Two labels a row:
[ 1.07  0.71  0.38  0.40  2.02  0.04  0.19  0.32  0.27 -0.64  0.84  1.60
  1.06  0.29  1.14  2.61 -1.73  1.73 -1.49  1.21 -1.11 -0.62 -2.18  1.65
 -0.43 -0.93 -0.80 -0.32 -4.63  1.51  3.39 -0.42 -0.49  2.61 -0.65 -0.58
  1.99 -0.11  0.11  0.43  0.47 -0.20  0.03  1.56 -2.42  0.26 -0.57 -0.57
  0.00  0.99  0.12 -0.86 -0.43  1.71]
(5)/z184
[ 2.62  1.86  0.14  3.06  0.80  0.66 -0.52  0.33 -0.96  0.78  0.67  0.26
  0.44  0.15  0.88  1.64  0.13 -0.40 -1.93 -0.23 -1.03  1.93 -0.66  0.25
  2.04 -0.11 -0.74 -1.27  0.86  1.60  3.29 -0.54 -0.93  1.43 -0.89 -0.88
  1.67 -0.98  0.61  0.71 -2.20  0.51  0.60  2.40 -0.34  0.40 -0.98 -0.69
 -2.41  1.19 -4.24 -0.54 -0.54  2.16]
(11)/z342
[ 0.77  1.05  0.29 -0.03  1.81  0.48 -0.04  0.13  0.28  0.54  0.18  1.05
  0.93  0.08  3.53  1.62 -0.56  1.75 -1.54  1.58  0.04  0.27 -1.59  0.55
 -1.08 -1.15 -1.04 -0.30 -4.43  1.29  1.16  0.30  0.41  1.42 -0.20 -0.28
  1.90 -0.23  0.04 -0.30 -1.07  0.26 -1.60  1.12  0.49  0.43 -0.72 -0.77
 -0.65  0.34 -2.58 -1.28 -0.08  1.79]
(5)/z184
[ 1.03  1.90  0.14 -0.52 -0.33  0.18 -0.40  0.30  0.21  0.00  0.25  0.47
  0.34  0.89  0.39  1.49  0.23 -1.60 -0.88  1.97 -0.22  0.41 -0.91  0.72
  0.94  1.74 -1.11 -1.00 -0.02  1.79  4.31 -0.04  0.10  1.34 -0.40 -0.62
  0.58 -0.18 -0.01  0.49 -2.45  0.16  1.01  1.63  0.46 -0.55  0.37 -1.35
 -1.92  1.26 -1.24 -0.14 -0.28  0.37]
(11)/z184
[ 0.02 -0.36  0.62  0.85  0.62  1.19  0.62  0.28 -0.67 -0.31 -0.75 -0.98
  1.77 -1.04  1.53  2.24  1.18  5.92 -1.26 -0.46  2.38  0.07 -1.11 -1.96
 -2.05 -1.55 -0.58 -1.27  2.33  0.49 -5.51 -1.31 -0.11  1.56  0.61 -0.48
  1.46 -1.14  0.73 -0.55 -1.43 -0.51 -0.92  0.06 -3.84  1.23 -3.71 -1.73
  3.42  0.56 -5.60 -0.90  0.73  1.36]
(5)/Z407
[ 1.60  0.43 -1.23  0.96  2.17  1.19 -0.72 -1.14  0.37 -0.09  0.37  1.60
  1.82  0.54  4.17  1.40 -1.90  2.99 -1.32  0.89  0.60  0.59 -2.28  0.66
 -1.19 -1.60 -1.27  0.19 -5.95  1.39  0.60  1.28  0.66  2.51 -0.45 -0.68
  2.18 -0.50 -0.45 -0.57 -0.85  0.35 -1.33  0.20 -0.50  0.37 -0.01 -1.53
 -0.07  0.79 -2.28 -2.77 -0.14  2.09]
(8)/z342
[-0.07  2.87  0.64  0.62  1.82  0.08  0.11  0.04 -0.37 -0.54  0.29  1.40
 -0.86  1.59  1.77  1.62 -0.59  0.41 -2.44  0.86 -0.50 -0.68 -2.08  0.82
 -1.36 -1.01 -0.57 -1.44 -1.27  1.52  0.25 -0.33  0.78  1.46  0.62 -0.51
  1.75  0.34 -0.39 -0.35  0.90  0.02 -0.03  1.79 -4.53  1.52 -0.83 -2.52
  0.98  0.79  0.80 -2.00  0.77  1.44]
(5)/z184
[ 0.04 -0.27  0.21  0.42  0.37  0.04 -0.05  0.74 -0.59  0.07  0.29 -0.78
  0.65  0.58  1.82  2.72  1.27  2.34 -1.75  0.04  2.26  0.66 -0.75 -0.45
 -1.36 -1.28 -0.37 -1.59 -0.08  1.58 -4.21 -0.71  3.37  1.24  0.14 -0.98
  0.59 -1.11 -1.37 -1.02 -1.89 -0.51 -0.87  0.98 -2.47  0.93 -1.61 -0.94
  1.66  0.65 -4.40 -1.62  0.42  0.27]
(5)/Z407
[-1.91  2.41  0.44  0.54  0.69  0.55 -0.09  0.28  0.12  0.14  0.38  1.71
  0.37  2.36  1.36  1.60 -0.16 -1.12 -1.81  1.77 -0.06 -1.53 -2.05  0.53
 -1.30  0.15  0.43 -0.04 -4.10 -0.38  2.23  0.54  0.34 -0.19  0.22 -0.01
  0.06  2.22 -0.69 -0.17  1.49  0.22  1.16  0.62 -3.07 -0.58  1.23 -0.76
 -0.45 -0.19  4.88 -1.89  0.63 -0.47]
(5)/z184
[ 0.05  1.68  0.28  0.12  1.07 -0.43 -0.01  0.66 -0.62 -0.38  0.60 -0.64
  0.50  1.29  0.94  3.23  0.48 -0.74 -3.69  0.64  1.02 -1.03 -1.25 -0.05
 -0.77 -1.01 -0.58 -1.47 -0.06  1.43  1.72 -0.07 -0.44  0.04  0.40 -0.46
  0.10 -0.47 -0.09  6.36 -0.45  0.54  0.34  2.34 -2.93 -0.27 -1.10 -1.36
 -0.16  0.49 -0.74 -1.03 -0.03  0.83]
(5)/z184
[ 1.17  0.21 -0.42 -0.74 -2.70 -0.12  0.57  0.24 -1.70 -0.01 -1.42 -1.75
 -0.32 -1.76 -2.73 -0.53  2.04  0.37  0.59 -1.25 -0.39  1.51  1.31 -0.08
 -0.09  0.59  0.14 -1.01  5.38  0.51 -2.39 -0.20  0.15 -0.57  1.51  0.05
 -0.23 -0.11  0.03 -0.41 -2.33 -4.23  1.10  0.57 -1.47  1.25 -1.96  0.39
  1.70  0.72 -2.73  2.22 -2.02 -0.74]
(11)/Z407
[-0.16  0.34 -1.02  0.34  0.64  0.12  0.40  0.30  0.13 -0.19  0.60  2.85
  1.54 -0.07 -0.23  2.46 -1.50  3.19 -0.86  0.77 -1.28 -2.29 -2.24  0.49
  3.16  1.19  0.04 -0.76 -1.95  0.71  2.45 -0.77 -0.47  0.63  0.49  0.09
  1.40  0.87 -1.08 -0.43  1.77 -1.03  0.98  0.48 -4.11  0.69 -1.20 -0.85
  1.44  1.18  2.13 -0.22 -0.51 -0.72]
(5)/z184
